Below is a small trained network, with its code and all its weights. Each question gives an input and a class and asks what happens when units are switched off, that is, made to give their printed mean instead of their output.

import numpy as np


def w(rows, s, z=0):
    codes = np.array(rows[::2]) - 128.0
    scale = np.full(codes.shape[1], s)
    scale[-1] = z or s
    return codes * scale


def norm(h):
    return h / np.sqrt((h * h).mean(-1, keepdims=True) + 1e-5)


def f(y):
    return np.maximum(y, 0)


def log_softmax(a):
    a = a - a.max(-1, keepdims=True)
    return a - np.log(np.exp(a).sum(-1, keepdims=True))


def net(x, mask):
    res = np.array(x, float).reshape(1, 4) / 4 @ E
    u = 0
    for l in range(3):
        y = f(norm(res) @ A[l][:, :-1].T + A[l][:, -1])
        res = res + np.where(mask[u : u + 10], y, B[l][:, -1]) @ B[l][:, :-1]
        u += 10
    return log_softmax(norm(res)[-1] @ U[:, :-1].T + U[:, -1])


A, B = {}, {}
E = w([
[168,145,121,249],'x0',
[93,112,58,64],'x1',
[77,233,150,105],'x2',
[37,145,132,154],'x3',
],0.011)
A[0] = w([
[113,84,92,162,6],'0.n0',
[215,92,124,108,169],'0.n1',
[142,196,59,97,36],'0.n2',
[196,181,202,138,15],'0.n3',
[82,226,166,100,61],'0.n4',
[91,92,102,116,135],'0.n5',
[165,163,175,92,144],'0.n6',
[181,124,254,122,165],'0.n7',
[89,73,101,211,166],'0.n8',
[66,143,147,85,55],'0.n9',
],0.0083,0.0021)
B[0] = w([
[112,130,146,171,164],'0.n0',
[67,161,143,123,251],'0.n1',
[165,195,6,149,180],'0.n2',
[184,123,131,126,199],'0.n3',
[167,105,127,157,250],'0.n4',
[158,138,172,132,195],'0.n5',
[219,91,93,163,202],'0.n6',
[190,160,215,159,253],'0.n7',
[116,48,112,153,249],'0.n8',
[173,133,154,159,210],'0.n9',
],0.011,0.0034)
A[1] = w([
[150,48,174,42,141],'1.n0',
[105,47,92,180,105],'1.n1',
[118,210,104,99,170],'1.n2',
[73,66,86,200,154],'1.n3',
[84,165,70,134,217],'1.n4',
[94,156,205,159,4],'1.n5',
[161,126,73,184,152],'1.n6',
[116,246,130,67,50],'1.n7',
[95,109,53,100,173],'1.n8',
[159,122,144,155,122],'1.n9',
],0.012,0.0025)
B[1] = w([
[82,173,214,116,254],'1.n0',
[107,65,152,192,239],'1.n1',
[142,153,73,54,204],'1.n2',
[124,57,155,162,251],'1.n3',
[202,93,64,113,196],'1.n4',
[146,201,164,116,178],'1.n5',
[2,84,100,63,226],'1.n6',
[184,98,47,151,213],'1.n7',
[155,95,216,168,217],'1.n8',
[180,129,78,69,196],'1.n9',
],0.0068,0.0053)
A[2] = w([
[153,131,162,166,93],'2.n0',
[116,200,89,185,170],'2.n1',
[184,109,234,156,94],'2.n2',
[195,93,107,2,230],'2.n3',
[160,117,57,204,154],'2.n4',
[190,163,154,152,3],'2.n5',
[197,3,188,116,160],'2.n6',
[239,144,9,85,84],'2.n7',
[20,89,75,144,217],'2.n8',
[250,225,97,69,160],'2.n9',
],0.0064,0.0027)
B[2] = w([
[192,206,61,101,158],'2.n0',
[57,149,196,23,161],'2.n1',
[76,189,81,77,214],'2.n2',
[1,186,56,42,237],'2.n3',
[42,104,113,86,186],'2.n4',
[229,128,171,188,153],'2.n5',
[97,147,196,175,254],'2.n6',
[119,148,96,89,207],'2.n7',
[222,40,99,142,193],'2.n8',
[165,77,82,179,249],'2.n9',
],0.0063,0.0055)
U = w([
[119,30,204,236,252],'0',
[42,141,224,39,187],'1',
[254,166,218,196,225],'2',
[138,146,180,190,4],'3',
[57,205,197,170,18],'4',
[127,120,130,180,4],'5',
[56,142,92,147,4],'6',
[114,181,47,69,252],'7',
],0.0089,0.0032)

Each question gives the input, the list of numbers given to net, and the class t.
The units are the neurons (one row each of A and B). Each row of codes is followed by its name. A weight is (code - 128) times the scale printed after its matrix; where a second scale follows, it is the last column's (A, B and U).
mask holds one flag per neuron, layer by layer. A switched-off neuron (its flag False) gives its mean, the last column of its row in B, instead of its output. The means were averaged over made-up inputs and are rounded, as every weight is.
A unit's drop is (log p(t) with every unit on - log p(t) with that unit switched off) / (log p(t) with every unit on - log p(t) with every unit switched off).
The circuit of an input: a set's keep is (log p(t) with only the set's units on - log p(t) with every unit switched off) / (log p(t) with every unit on - log p(t) with every unit switched off). Starting from the 12 units with the biggest drops (on a tie, the unit counted first), units are removed one at a time, each time the one whose removal leaves the highest keep (on an exact tie, the one counted first), for as long as the keep stays at least 0.8.
circuit, biggest first: the units of the circuit, biggest drop first
unit that matters most: the unit with the biggest drop
top k neurons: the k neurons with the biggest drops, biggest first
k most important neurons of layer l: the k neurons of layer l with the biggest drops, biggest first
drop when u is switched off: that unit's drop, to one decimal
input [-7,7,-6,-6], class 1: unit that matters most -> 1.n0
input [-6,-3,-8,2], class 1: circuit, biggest first -> [1.n0, 2.n9]
input [-7,-8,-4,1], class 2: top 2 neurons -> [0.n7, 1.n6]
input [1,8,2,8], class 0: 3 most important neurons of layer 1 -> [1.n8, 1.n3, 1.n9]
input [-2,-2,7,-4], class 7: top 2 neurons -> [0.n2, 2.n3]
input [-2,4,-4,-1], class 1: 2 most important neurons of layer 2 -> [2.n9, 2.n2]
input [-7,-8,-6,5], class 2: top 3 neurons -> [0.n7, 1.n6, 2.n3]
input [-4,7,-4,-6], class 1: top 2 neurons -> [1.n0, 1.n8]
input [8,7,5,8], class 0: top 2 neurons -> [0.n8, 1.n3]
input [0,2,3,6], class 7: 2 most important neurons of layer 0 -> [0.n8, 0.n6]
input [2,3,6,7], class 7: 2 most important neurons of layer 1 -> [1.n4, 1.n2]
input [-5,-4,-7,-5], class 1: drop when 0.n1 is switched off -> 0.2
input [-3,7,-7,-5], class 1: drop when 2.n3 is switched off -> 0.1
input [-3,-8,-3,2], class 2: drop when 0.n7 is switched off -> 0.2
input [-1,3,-4,-4], class 1: top neuron -> [0.n8]
